Below is a small trained network, with its code and all its weights. Each question gives an input and a class and asks what happens when units are switched off, that is, made to give their printed mean instead of their output.

import numpy as np


def w(rows, s, z=0):
    codes = np.array(rows[::2]) - 128.0
    scale = np.full(codes.shape[1], s)
    scale[-1] = z or s
    return codes * scale


def f(y):
    return y / 2 * (1 + np.tanh(0.7978845608 * (y + 0.044715 * y**3)))


def log_softmax(a):
    a = a - a.max(-1, keepdims=True)
    return a - np.log(np.exp(a).sum(-1, keepdims=True))


def net(x, mask):
    res = np.array(x, float).reshape(1, 4) / 4 @ E
    y = f(res @ A[0][:, :-1].T + A[0][:, -1])
    res = res + np.where(mask, y, B[0][:, -1]) @ B[0][:, :-1]
    return log_softmax(res[-1] @ U[:, :-1].T + U[:, -1])


A, B = {}, {}
E = w([
[130,127,128,129],'x0',
[187,71,61,15],'x1',
[96,70,254,83],'x2',
[234,230,195,105],'x3',
],0.008)
A[0] = w([
[155,167,162,112,116],'neuron 0',
[128,129,154,184,100],'neuron 1',
[128,117,60,151,192],'neuron 2',
[111,63,209,87,119],'neuron 3',
[109,151,156,168,85],'neuron 4',
[178,177,99,82,198],'neuron 5',
[139,110,113,74,79],'neuron 6',
[186,121,119,80,153],'neuron 7',
[94,159,155,157,100],'neuron 8',
[109,100,179,104,90],'neuron 9',
[170,246,152,131,154],'neuron 10',
[82,71,105,136,76],'neuron 11',
[152,137,76,166,73],'neuron 12',
[146,176,145,109,77],'neuron 13',
[101,151,119,73,105],'neuron 14',
[122,113,134,21,141],'neuron 15',
[168,86,88,62,72],'neuron 16',
[200,140,152,148,80],'neuron 17',
[114,70,89,177,147],'neuron 18',
[142,31,78,84,151],'neuron 19',
[91,132,157,200,114],'neuron 20',
[51,207,147,145,112],'neuron 21',
[132,79,181,123,88],'neuron 22',
[104,133,137,227,155],'neuron 23',
[208,173,161,94,130],'neuron 24',
[149,130,73,81,104],'neuron 25',
[158,136,65,144,113],'neuron 26',
[122,135,136,118,255],'neuron 27',
[88,70,97,177,108],'neuron 28',
[182,140,87,191,190],'neuron 29',
[121,173,50,154,84],'neuron 30',
],0.013,0.0094)
B[0] = w([
[101,82,108,101,167],'neuron 0',
[174,102,69,184,152],'neuron 1',
[130,131,195,106,222],'neuron 2',
[199,227,181,47,217],'neuron 3',
[168,106,87,142,151],'neuron 4',
[121,102,184,131,247],'neuron 5',
[150,128,87,152,148],'neuron 6',
[118,97,120,201,207],'neuron 7',
[163,89,87,162,158],'neuron 8',
[200,178,114,53,159],'neuron 9',
[99,63,127,78,254],'neuron 10',
[107,91,49,52,168],'neuron 11',
[187,190,112,66,154],'neuron 12',
[115,81,44,72,143],'neuron 13',
[128,128,107,151,129],'neuron 14',
[164,99,127,180,207],'neuron 15',
[180,107,90,136,187],'neuron 16',
[89,81,1,64,156],'neuron 17',
[92,68,143,51,195],'neuron 18',
[146,72,153,173,232],'neuron 19',
[189,67,112,139,193],'neuron 20',
[208,74,101,132,186],'neuron 21',
[201,204,89,67,157],'neuron 22',
[187,76,137,135,222],'neuron 23',
[72,44,78,80,227],'neuron 24',
[190,107,137,172,179],'neuron 25',
[151,174,156,120,179],'neuron 26',
[94,108,238,176,244],'neuron 27',
[115,65,106,42,191],'neuron 28',
[139,155,220,85,227],'neuron 29',
[205,201,151,50,186],'neuron 30',
],0.0075,0.0091)
U = w([
[52,81,72,61,113],'0',
[188,212,139,79,102],'1',
[103,102,181,154,253],'2',
[185,94,84,213,107],'3',
[9,165,183,227,210],'4',
[47,198,46,184,65],'5',
[68,163,58,188,59],'6',
[65,219,41,156,70],'7',
],0.012,0.0073)

Each question gives the input, the list of numbers given to net, and the class t.
The units are the neurons (one row each of A and B). Each row of codes is followed by its name. A weight is (code - 128) times the scale printed after its matrix; where a second scale follows, it is the last column's (A, B and U).
mask holds one flag per neuron, in row order. A switched-off neuron (its flag False) gives its mean, the last column of its row in B, instead of its output. The means were averaged over made-up inputs and are rounded, as every weight is.
A unit's drop is (log p(t) with every unit on - log p(t) with that unit switched off) / (log p(t) with every unit on - log p(t) with every unit switched off).
The circuit of an input: a set's keep is (log p(t) with only the set's units on - log p(t) with every unit switched off) / (log p(t) with every unit on - log p(t) with every unit switched off). Starting from the 12 units with the biggest drops (on a tie, the unit counted first), units are removed one at a time, each time the one whose removal leaves the highest keep (on an exact tie, the one counted first), for as long as the keep stays at least 0.8.
units of the circuit, in order: the units of the circuit, biggest drop first
most important unit: the unit with the biggest drop
top k neurons: the k neurons with the biggest drops, biggest first
drop when u is switched off: that unit's drop, to one decimal
input [3,-1,-7,-4], class 1: most important unit => neuron 30
input [-4,6,3,3], class 3: units of the circuit, in order => neuron 15; neuron 29; neuron 7
input [3,-4,1,3], class 3: units of the circuit, in order => neuron 2; neuron 18
input [5,-8,4,8], class 0: units of the circuit, in order => neuron 10; neuron 24; neuron 17
input [-3,1,7,-6], class 1: units of the circuit, in order => neuron 3; neuron 22
input [-4,-8,-1,-8], class 0: top 2 neurons => neuron 28; neuron 18
input [-6,-5,-6,-8], class 0: top 3 neurons => neuron 28; neuron 18; neuron 11
input [-4,5,7,2], class 1: top 3 neurons => neuron 3; neuron 22; neuron 9
input [-8,3,-4,-4], class 2: top 2 neurons => neuron 24; neuron 19
input [-4,-6,-8,3], class 1: top 2 neurons => neuron 30; neuron 29
input [7,-7,-6,-7], class 0: top 3 neurons => neuron 28; neuron 18; neuron 11
input [4,7,3,-2], class 3: drop when neuron 15 is switched off => 0.1
input [-8,1,8,5], class 1: drop when neuron 3 is switched off => 0.9
input [3,1,6,3], class 1: units of the circuit, in order => neuron 3
input [0,5,0,7], class 0: drop when neuron 24 is switched off => 0.2
